Below is a small trained network, with its code and all its weights. Each question gives an input and a target symbol and asks what happens when units are switched off, that is, made to give their printed mean instead of their output.

import numpy as np


def w(rows, s, z=0):
    codes = np.array(rows[::2]) - 128.0
    scale = np.full(codes.shape[1], s)
    scale[-1] = z or s
    return codes * scale


def f(y):
    return y / 2 * (1 + np.tanh(0.7978845608 * (y + 0.044715 * y**3)))


def softmax(a):
    e = np.exp(a - a.max(-1, keepdims=True))
    return e / e.sum(-1, keepdims=True)


def log_softmax(a):
    a = a - a.max(-1, keepdims=True)
    return a - np.log(np.exp(a).sum(-1, keepdims=True))


def net(x, mask):
    ids = ['αγδηθμξπστ'.index(c) for c in x.split()]
    T = len(ids)
    res = E[ids] + P[:T]
    r = res
    for j in range(2):
        rows = slice(4 * j, 4 * j + 4)
        q, k, v = (r @ M[0][rows].T for M in (Q, K, V))
        z = softmax(np.where(np.tri(T) > 0, q @ k.T / 4**0.5, -1e9)) @ v
        o = O[0][rows]
        res = res + np.where(mask[j], z, o[:, -1]) @ o[:, :-1]
    y = f(res @ A[0][:, :-1].T + A[0][:, -1])
    res = res + np.where(mask[2:14], y, B[0][:, -1]) @ B[0][:, :-1]
    return log_softmax(res[-1] @ U[:, :-1].T + U[:, -1])


Q, K, V, O, A, B = {}, {}, {}, {}, {}, {}
E = w([
[171,159,140,119],'α',
[150,108,80,100],'γ',
[7,100,81,112],'δ',
[184,209,225,135],'η',
[185,134,83,83],'θ',
[197,102,87,86],'μ',
[156,119,81,98],'ξ',
[132,200,125,133],'π',
[170,153,114,109],'σ',
[118,96,75,109],'τ',
],0.014)
P = w([
[166,145,101,251],'0',
[119,139,116,81],'1',
[175,75,74,178],'2',
[97,142,150,87],'3',
[184,86,83,168],'4',
[84,119,169,103],'5',
],0.014)
Q[0] = w([
[142,102,84,146],'h0',
[72,132,90,138],'h0',
[174,156,221,82],'h0',
[149,47,10,140],'h0',
[118,138,185,107],'h1',
[204,140,156,161],'h1',
[235,94,120,186],'h1',
[165,177,165,201],'h1',
],0.012)
K[0] = w([
[133,189,129,255],'h0',
[76,171,140,129],'h0',
[110,131,220,91],'h0',
[105,197,44,162],'h0',
[108,141,29,122],'h1',
[221,201,104,140],'h1',
[218,171,57,245],'h1',
[157,227,156,159],'h1',
],0.0086)
V[0] = w([
[184,77,125,157],'h0',
[185,67,149,78],'h0',
[172,159,80,133],'h0',
[4,55,117,72],'h0',
[94,37,56,90],'h1',
[199,93,156,157],'h1',
[46,178,103,253],'h1',
[146,109,44,120],'h1',
],0.011)
O[0] = w([
[255,100,146,122,137],'h0',
[208,223,106,138,98],'h0',
[165,150,156,103,161],'h0',
[106,100,157,166,2],'h0',
[179,235,141,144,58],'h1',
[160,116,106,134,155],'h1',
[134,101,71,49,193],'h1',
[88,213,110,105,130],'h1',
],0.0095,0.011)
A[0] = w([
[131,127,52,244,239],'n0',
[53,171,128,125,231],'n1',
[83,252,86,103,216],'n2',
[200,199,132,210,253],'n3',
[74,48,137,102,97],'n4',
[124,139,114,72,137],'n5',
[67,213,158,219,168],'n6',
[66,86,133,245,148],'n7',
[220,120,86,239,226],'n8',
[92,169,80,202,191],'n9',
[68,109,161,32,159],'n10',
[62,38,254,131,25],'n11',
],0.0091,0.0034)
B[0] = w([
[97,90,225,231,137],'n0',
[206,113,108,130,200],'n1',
[118,42,148,129,238],'n2',
[95,173,189,96,167],'n3',
[139,186,254,167,218],'n4',
[97,164,119,101,206],'n5',
[167,144,115,74,157],'n6',
[103,156,143,162,128],'n7',
[43,184,133,238,201],'n8',
[175,82,159,129,136],'n9',
[151,191,165,109,255],'n10',
[248,200,125,242,156],'n11',
],0.0093,0.0064)
U = w([
[183,137,57,161,168],'α',
[99,181,117,159,163],'γ',
[27,103,216,195,185],'δ',
[179,8,169,155,126],'η',
[157,209,181,112,149],'θ',
[190,214,161,192,1],'μ',
[115,179,121,148,60],'ξ',
[101,192,127,2,168],'π',
[169,167,89,145,23],'σ',
[91,154,129,163,160],'τ',
],0.0091,0.0029)

Each question gives the input, a string of symbols that net reads in full, and the target symbol t.
The units are the heads (4 rows each of Q, K, V and O) and the neurons (one row each of A and B). Each row of codes is followed by its name. A weight is (code - 128) times the scale printed after its matrix; where a second scale follows, it is the last column's (O, A, B and U).
mask holds one flag per unit, heads first, then neurons. A switched-off unit (its flag False) gives its mean, the last column of its rows in O or B, instead of its output. The means were averaged over made-up inputs and are rounded, as every weight is.
A unit's drop is (log p(t) with every unit on - log p(t) with that unit switched off) / (log p(t) with every unit on - log p(t) with every unit switched off).
The circuit of an input: a set's keep is (log p(t) with only the set's units on - log p(t) with every unit switched off) / (log p(t) with every unit on - log p(t) with every unit switched off). Starting from the 12 units with the biggest drops (on a tie, the unit counted first), units are removed one at a time, each time the one whose removal leaves the highest keep (on an exact tie, the one counted first), for as long as the keep stays at least 0.8.
circuit, biggest first: the units of the circuit, biggest drop first
most important unit: the unit with the biggest drop
top k neurons: the k neurons with the biggest drops, biggest first
heads that matter: for each layer, one digit per head in row order, 1 if its drop is at least 0.15 and else 0, layers parted by /
drop of u: that unit's drop, to one decimal
input δ η γ, target δ: heads that matter	10
input δ δ η η τ, target δ: circuit, biggest first	(h0, n4)
input δ η η δ, target μ: circuit, biggest first	(h0, n11)
input δ η α γ π, target δ: top 2 neurons	(n0, n8)
input δ η π η δ, target δ: top 2 neurons	(n0, n4)
input μ μ γ, target μ: circuit, biggest first	(h0, h1)
input α π η, target α: top 2 neurons	(n4, n10)
input π η η π δ, target π: circuit, biggest first	(h0, h1, n8)
input π γ η δ σ, target π: heads that matter	11
input δ δ θ η γ, target δ: most important unit	n0
input π η δ, target π: circuit, biggest first	(h0, h1)
input δ α η α η δ, target θ: top 2 neurons	(n10, n11)
input η η η η α, target η: drop of h0	-0.1
input π δ η, target π: drop of n0	0.1
input η η π δ π, target η: drop of h1	1.1
